[ 16   4  -9   2  -3   2  -4  -3   4   9   2  -5   2  -9  -2   5  -6  -1
   4  10  -2  -8  11 -16   9   0  -1  -5   0  -6  -2  16  -5   4  -2  -5
   1] : M
[ 20   6   7   2  -7   1  -6  -6   1  19   6  -8   0 -13  -9   4  -1   3
  -1  26   2  -9  12 -37  13  -5   1  -3  -4 -36  -5  13  -5   4 -12  -7
  -3] : M
[ 15   4 -25  13  -7  -4   1   1   3   1  -1  -2   8   1  -3   4  -5   5
   0  10  -1  -5   3 -16   8 -11  -1   1  -3 -18  -5   2  -1   1  -6  -4
   7] : N
[ 21   2 -17   6  -4  -7   8  -2   5  11   1  -9   8   2  -1   3   1   3
   0   7   4  -7  -3 -27   4 -10   8   5  -4 -19 -10  10  -9   1  -6  -7
   4] : N
[ 22  10 -42   3  -2  -7 -16  -5  12   7   6 -18   5  -1   2   9  -8   2
   6  11 -17 -14   8 -14  12  -2   2  -3  -6 -17  -2  18  -4   5  -7  -8
   7] : M
[ 13   1 -25   3  -3  -5   4  -4   3   8   1 -10   4   8   1   5  -6   2
   1   3   2  -8  -7 -22   2 -12  -1   0  -5 -19 -10   6  -5   1   2  -3
   4] : N
[ 17  10 -35   3   0  -8  -1  -5   5  17   6  -8   9   0   0   2  -5  -3
   2  12  -6 -13  -2 -27   8  -7   2   3  -7 -35  -8  13  -6   2  -4  -1
   1] : X
[ 22  10 -42   5  -5 -15  -2  -1   8   8   0  -9  11   6  -1   8 -10   5
   2   8   0 -12   0 -11  11  -8   6  -2  -4 -10  -9  14  -7   5  -7 -15
  11] : N
[ 22   4 -31   4  -4  -6  -4  -3   6   7   3  -8   4  -5  -6   5  -6  -2
   3   5   0 -15  13 -16  12  -6  -1  -6  -2 -10  -8  16  -7   5  -5  -8
  18] : M
[ 20   7 -26   3  -7  -6  -1  -2   1  19   0   4   9 -11  -4   7  -1   0
  -5  16   2 -13   5 -29   5  -2   1  -4  -4 -19  -5   4  -2   6 -14  -2
   2] : N
[ 17  15 -27  -5  -8  -4   0   3  -5  16   2   1   5   7  -6   6  -5  -3
  -1  12 -10 -14   7 -29  15  -2   0  -6  -1 -23  -6  14  -6   5  -7  -3
   2] : M
[ 17   2 -24   3  -8 -12   8   2   1  16  -1   0   7   6  -2   6  -6   3
   2   6   1  -3  -5 -25   0 -14   3  26  -3 -17 -13   3  -4   5  -9  -3
  12] : N
[ 19   6 -41   2  -4  -3  -9   1  15  10   9  -9   4  -3   1   4  -4   0
  -2   8  -2  -9   3 -13   7  -8  -2  -3  -2 -17  -6   6  -5   9 -10   0
   5] : M
[ 12   6 -17   4  -3  -4  -4  -2   3  13   4  -5   0  -5  -5   4  -5   1
   1  14  -1  -7   5 -20   8  -3   1   2   0 -28   4   6  -4   7 -11  -4
   4] : X
[ 14   4 -29  12   2  -7   1 -14   6   5   0  -7   3   3  -2   4  -5  -6
  -4  -9   1 -11  -3 -10   6   2   2 -13  -2   5  -6  18  -7   5  -1  -8
   5] : M
[ 23  11 -38   6  -4  -8  -1  -3   5  13   2  -5   8  -2  -2   7  -8  -1
  -1  11   2  -9   6 -17   9  -4  -1  -5  -4 -20  -6  12  -6   8  -7 -10
   5] : M
[ 17  13 -42  -1  -3  -8 -18  -1  -1  11   8 -12   9  -5  -9   7  -6   3
   2  17  -1 -12   9 -10  14   4   3  -1  -3 -14   1  11  -4   5  -8  -6
   6] : X
[ 10   5   6   0  -8   2  -1  -3   4  13   3   0   1 -12  -7   4   0  -4
  -1  11  -3 -10  10 -24  13   4   1   0  -5 -21   0  15   2   4  -8  -7
 -11] : M
[ 14   1  11   0  -3   4  -9  -2  -7  15   8 -11  -2 -12  -6   2  -3   3
   1  14   5  -6  16 -37   4  -5  -4  -4  -5 -30  -8   2  -5   5 -12   2
  -5] : X
[  9   6  -7   1   1   9   1  -7   2   7  -1  -1  -2  -1  -2   4  -2  -2
   1   4  -3  -6   2 -16  11   1   0  -2  -5 -13  -4  12  -6  -3   0   0
  -2] : M
[ 14   5  -7   1   0   1  -5  -5   3   8   3  -6  -2 -13  -4   1   2  -3
   0   2  -1  -8   6 -16   9   2  -4  -5  -4 -10  -3  11  -5   9  -3   0
  -2] : M
[ 17   6 -34   1  -3  -6  -6  -5   5  11   4 -11   5  -2  -4   4 -15   1
   0   6  -2 -11   4 -18  10   0   0  -3  -5 -10  -4  17  -4   4  -8  -4
   5] : M
[ 27   5 -42   3  -6 -12 -20  -2   7   1   6 -23   9   6 -10  12 -10   5
   6   8  -4 -17  11 -19  13 -12  -1 -13  -4 -14 -16  11  -7  10  -7  -9
  11] : X
[ 11   2 -15  -2   2  -2 -12  -6  -3   4   8 -15  -2  -9 -14   5  -2   6
   6  13   0  -8   4 -10   5  -1   3   7   1 -21   1  17  -2   2 -13  -4
  -1] : X
[ 14   8 -14   1  -3  -4   2  -5   1  12   2 -11   4  -6  -5   3  -6  -2
   3  13   0  -7   3 -19  11  -1   3  -2  -5 -17  -3  11  -7   5  -4  -2
  -6] : M
[ 19   5 -14   1  -4  -2   0  -4   1  16   6  -5   5  -6  -2   4  -5   0
   2  11  -5 -10  10 -24  12  -4  -2  -6  -1 -23  -3  13 -10   3  -9  -3
  -3] : M
[ 26  14 -24   5  -4  -6  -3  -4   8  15   4  -9   4  -3  -7   6  -7  -1
   3   9  -8 -14   9 -32  19  -6   3  -7  -5 -33  -9  20  -9   4  -9  -7
   3] : M
[ 16  12 -31   2  -6  -4  -8  -4   5   9   4 -10   4  -2  -5   4  -4   3
   2  14  -2  -9  20 -24   9  -6   2  -4  -3 -19  -8  12  -5   7  -7  -4
   3] : X
[ 12   4  -9   4   1  -2  -4  -2   6   7   1  -1   0  -3  -3   8  -3  -5
   4   8  -2  -7   6 -10  10   2  -4  -5  -2  -8  -4  10  -7   3  -2   0
   1] : M
[ 19   7 -22   4  -2  -5  -6  -7   7  10   0 -20   4  -1  -4   3  -6  -3
   1   8  -1 -10   7 -18  11  -1   2   0  -5 -20  -5  17  -7   5  -7  -5
   4] : M
[ 10   4 -21   1  -1  -4  -7  -4   1   8   6  -4   2   3  -4   8  -3  -3
   0  10  -4   1   9 -16   6   1  -1  -7  -4 -11  -6   5  -4   3  -4  -1
   0] : M
[ 14   6 -30   1  -3  -3 -21  -4  -1   4   4 -14  -1  -5  -5   4  -3   3
   4  11  -3  -9  10 -15   8  -5  -2  -9  -2 -16  -2   8   0  11  -2  -3
 -12] : X
[ 11   5   8   3  -2   2  15  -1   4  18  -4  11   4  -4  -1   3  -4  -6
  -2   1  -3 -13  -1 -28   3  -3   0  -1  -4 -15  -5   7  -7   1  -3  -1
   0] : N
[ 22  -2 -42   2  -5 -17   5   0   5   4  -5  -9  12   8  -6   6 -10   1
   2   1  -1  -8  -3 -13   6 -10   2  -5  -2  -4 -18   7  -5   6  -7  -7
  14] : N
[ 12   2 -30   0  -5 -10   1   0   7   5   3  -3   8   3   0   3  -6   1
   2   7  -1  -3  -2   1   3  -4   4  -1  -3  -2  -3   9  -2   0   0  -9
   9] : N
[ 14   3  -5   3  -8   6  12  -4   5  14  -1  -8   6   7  -1   1  -8   1
   1   2  -7  -6  -4 -28   7 -13   2  -3  -6 -25 -11  11  -4   0  -3   0
  -1] : N
